Below are the code and all the weights of a small trained network. Each question names an input and a target symbol and asks about switching units off, where a switched-off unit gives its printed mean instead of its output.

import numpy as np


def w(rows, s, z=0):
    codes = np.array(rows[::2]) - 128.0
    scale = np.full(codes.shape[1], s)
    scale[-1] = z or s
    return codes * scale


def norm(h):
    return h / np.sqrt((h * h).mean(-1, keepdims=True) + 1e-5)


def f(y):
    return np.maximum(y, 0)


def softmax(a):
    e = np.exp(a - a.max(-1, keepdims=True))
    return e / e.sum(-1, keepdims=True)


def log_softmax(a):
    a = a - a.max(-1, keepdims=True)
    return a - np.log(np.exp(a).sum(-1, keepdims=True))


def net(x, mask):
    ids = ['αβγδζηθξπσφψω'.index(c) for c in x.split()]
    T = len(ids)
    res = E[ids] + P[:T]
    q, k, v = (norm(res) @ M[0].T for M in (Q, K, V))
    z = softmax(np.where(np.tri(T) > 0, q @ k.T / 2**0.5, -1e9)) @ v
    res = res + np.where(mask[0], z, O[0][:, -1]) @ O[0][:, :-1]
    y = f(norm(res) @ A[0][:, :-1].T + A[0][:, -1])
    res = res + np.where(mask[1:9], y, B[0][:, -1]) @ B[0][:, :-1]
    return log_softmax(norm(res)[-1] @ U[:, :-1].T + U[:, -1])


Q, K, V, O, A, B = {}, {}, {}, {}, {}, {}
E = w([
[65,68,85,114,57,130],'α',
[58,138,73,167,124,55],'β',
[102,118,109,158,33,75],'γ',
[47,112,183,133,68,138],'δ',
[42,112,192,132,77,141],'ζ',
[124,85,121,90,23,118],'η',
[57,101,193,115,72,151],'θ',
[129,75,103,135,61,31],'ξ',
[125,97,144,109,11,184],'π',
[86,159,60,210,193,35],'σ',
[107,201,56,194,94,134],'φ',
[164,103,23,125,244,140],'ψ',
[165,54,138,43,189,186],'ω',
],0.013)
P = w([
[50,51,24,98,96,112],'0',
[116,28,100,208,115,151],'1',
[59,95,78,93,78,104],'2',
[138,55,119,216,108,140],'3',
[71,126,101,92,74,97],'4',
[149,85,137,217,108,128],'5',
[84,155,114,94,71,85],'6',
[166,114,155,215,111,121],'7',
[108,176,137,99,74,85],'8',
[145,138,196,248,97,109],'9',
],0.013)
Q[0] = w([
[105,179,131,9,177,123],'head 0',
[251,134,127,125,228,185],'head 0',
],0.019)
K[0] = w([
[54,32,51,166,10,119],'head 0',
[24,63,116,126,221,166],'head 0',
],0.013)
V[0] = w([
[178,112,92,83,87,232],'head 0',
[99,255,56,190,107,246],'head 0',
],0.0094)
O[0] = w([
[232,224,175,141,128,165,85],'head 0',
[117,132,69,152,107,247,4],'head 0',
],0.015,0.00044)
A[0] = w([
[130,190,105,79,127,142,253],'neuron 0',
[75,168,99,47,95,134,161],'neuron 1',
[115,130,163,191,62,116,12],'neuron 2',
[170,141,58,144,181,92,249],'neuron 3',
[121,133,57,165,176,77,101],'neuron 4',
[132,138,166,41,127,155,118],'neuron 5',
[64,200,68,7,208,200,116],'neuron 6',
[176,136,142,126,148,195,121],'neuron 7',
],0.016,0.0052)
B[0] = w([
[7,129,52,174,157,101,204],'neuron 0',
[202,169,163,150,171,172,254],'neuron 1',
[182,99,101,45,144,171,235],'neuron 2',
[201,45,114,158,119,165,248],'neuron 3',
[136,200,157,57,91,170,235],'neuron 4',
[116,184,42,220,110,95,165],'neuron 5',
[134,219,227,54,248,23,191],'neuron 6',
[78,142,154,104,57,103,177],'neuron 7',
],0.012,0.006)
U = w([
[70,82,188,129,135,155,150],'α',
[103,84,182,76,125,171,119],'β',
[146,151,138,35,152,123,255],'γ',
[227,117,240,227,104,113,95],'δ',
[97,108,44,62,134,114,54],'ζ',
[95,90,172,95,102,4,111],'η',
[65,44,85,219,158,83,174],'θ',
[124,191,178,18,11,146,105],'ξ',
[158,200,107,161,49,57,99],'π',
[224,100,88,130,148,241,49],'σ',
[38,162,118,105,196,180,202],'φ',
[71,114,83,31,116,138,63],'ψ',
[79,156,79,238,42,179,165],'ω',
],0.014,0.0071)

Each question gives the input, a string of symbols that net reads in full, and the target symbol t.
The units are the heads (2 rows each of Q, K, V and O) and the neurons (one row each of A and B). Each row of codes is followed by its name. A weight is (code - 128) times the scale printed after its matrix; where a second scale follows, it is the last column's (O, A, B and U).
mask holds one flag per unit, heads first, then neurons. A switched-off unit (its flag False) gives its mean, the last column of its rows in O or B, instead of its output. The means were averaged over made-up inputs and are rounded, as every weight is.
A unit's drop is (log p(t) with every unit on - log p(t) with that unit switched off) / (log p(t) with every unit on - log p(t) with every unit switched off).
The circuit of an input: a set's keep is (log p(t) with only the set's units on - log p(t) with every unit switched off) / (log p(t) with every unit on - log p(t) with every unit switched off). Starting from all 9 units, units are removed one at a time, each time the one whose removal leaves the highest keep (on an exact tie, the one counted first), for as long as the keep stays at least 0.8.
circuit, biggest first: the units of the circuit, biggest drop first
most important unit: the unit with the biggest drop
k most important neurons: the k neurons with the biggest drops, biggest first
drop of u: that unit's drop, to one decimal
input ω π ζ η ψ σ π π ζ δ, target ξ: circuit, biggest first => (neuron 2; neuron 3)
input π δ α ζ σ β π α θ δ, target β: 2 most important neurons => (neuron 2; neuron 0)
input θ ξ ψ θ γ α π α, target ξ: circuit, biggest first => (head 0; neuron 7)
input ψ ζ ζ η ψ θ δ ψ α δ, target σ: circuit, biggest first => (neuron 2)
input ψ β π α η α, target γ: circuit, biggest first => (neuron 2; head 0)
input θ ξ η π, target ξ: circuit, biggest first => (head 0; neuron 7)
input ψ φ β, target φ: circuit, biggest first => (head 0; neuron 6)
input φ γ φ β ξ ψ α σ, target σ: circuit, biggest first => (neuron 3; neuron 4)
input α γ σ π η, target π: circuit, biggest first => (head 0; neuron 5)
input ω ξ π ζ, target ξ: 4 most important neurons => (neuron 2; neuron 3; neuron 1; neuron 7)
input η θ σ φ α α π θ γ θ, target β: circuit, biggest first => (neuron 2; head 0)
input θ φ α α θ ξ η η δ θ, target β: 3 most important neurons => (neuron 2; neuron 4; neuron 6)
input η φ ζ, target φ: circuit, biggest first => (head 0; neuron 0; neuron 6)
input ζ σ α, target σ: 3 most important neurons => (neuron 1; neuron 6; neuron 7)
input β δ φ ζ, target ω: most important unit => head 0
input ω ξ π ζ ζ γ φ β β, target φ: 2 most important neurons => (neuron 0; neuron 2)
input ζ ω ψ ζ π ω β, target ω: 2 most important neurons => (neuron 0; neuron 6)
input π φ α, target φ: circuit, biggest first => (neuron 6; head 0; neuron 0)
input β α β θ σ φ ξ, target η: drop of head 0 => 3.0
input φ α φ σ ζ β ζ ω, target δ: drop of head 0 => 0.5
input η δ φ ζ θ, target φ: drop of neuron 6 => 0.3
input β ξ α ψ α θ φ ξ α σ, target θ: drop of head 0 => 4.7
input γ ω η φ, target δ: circuit, biggest first => (head 0)
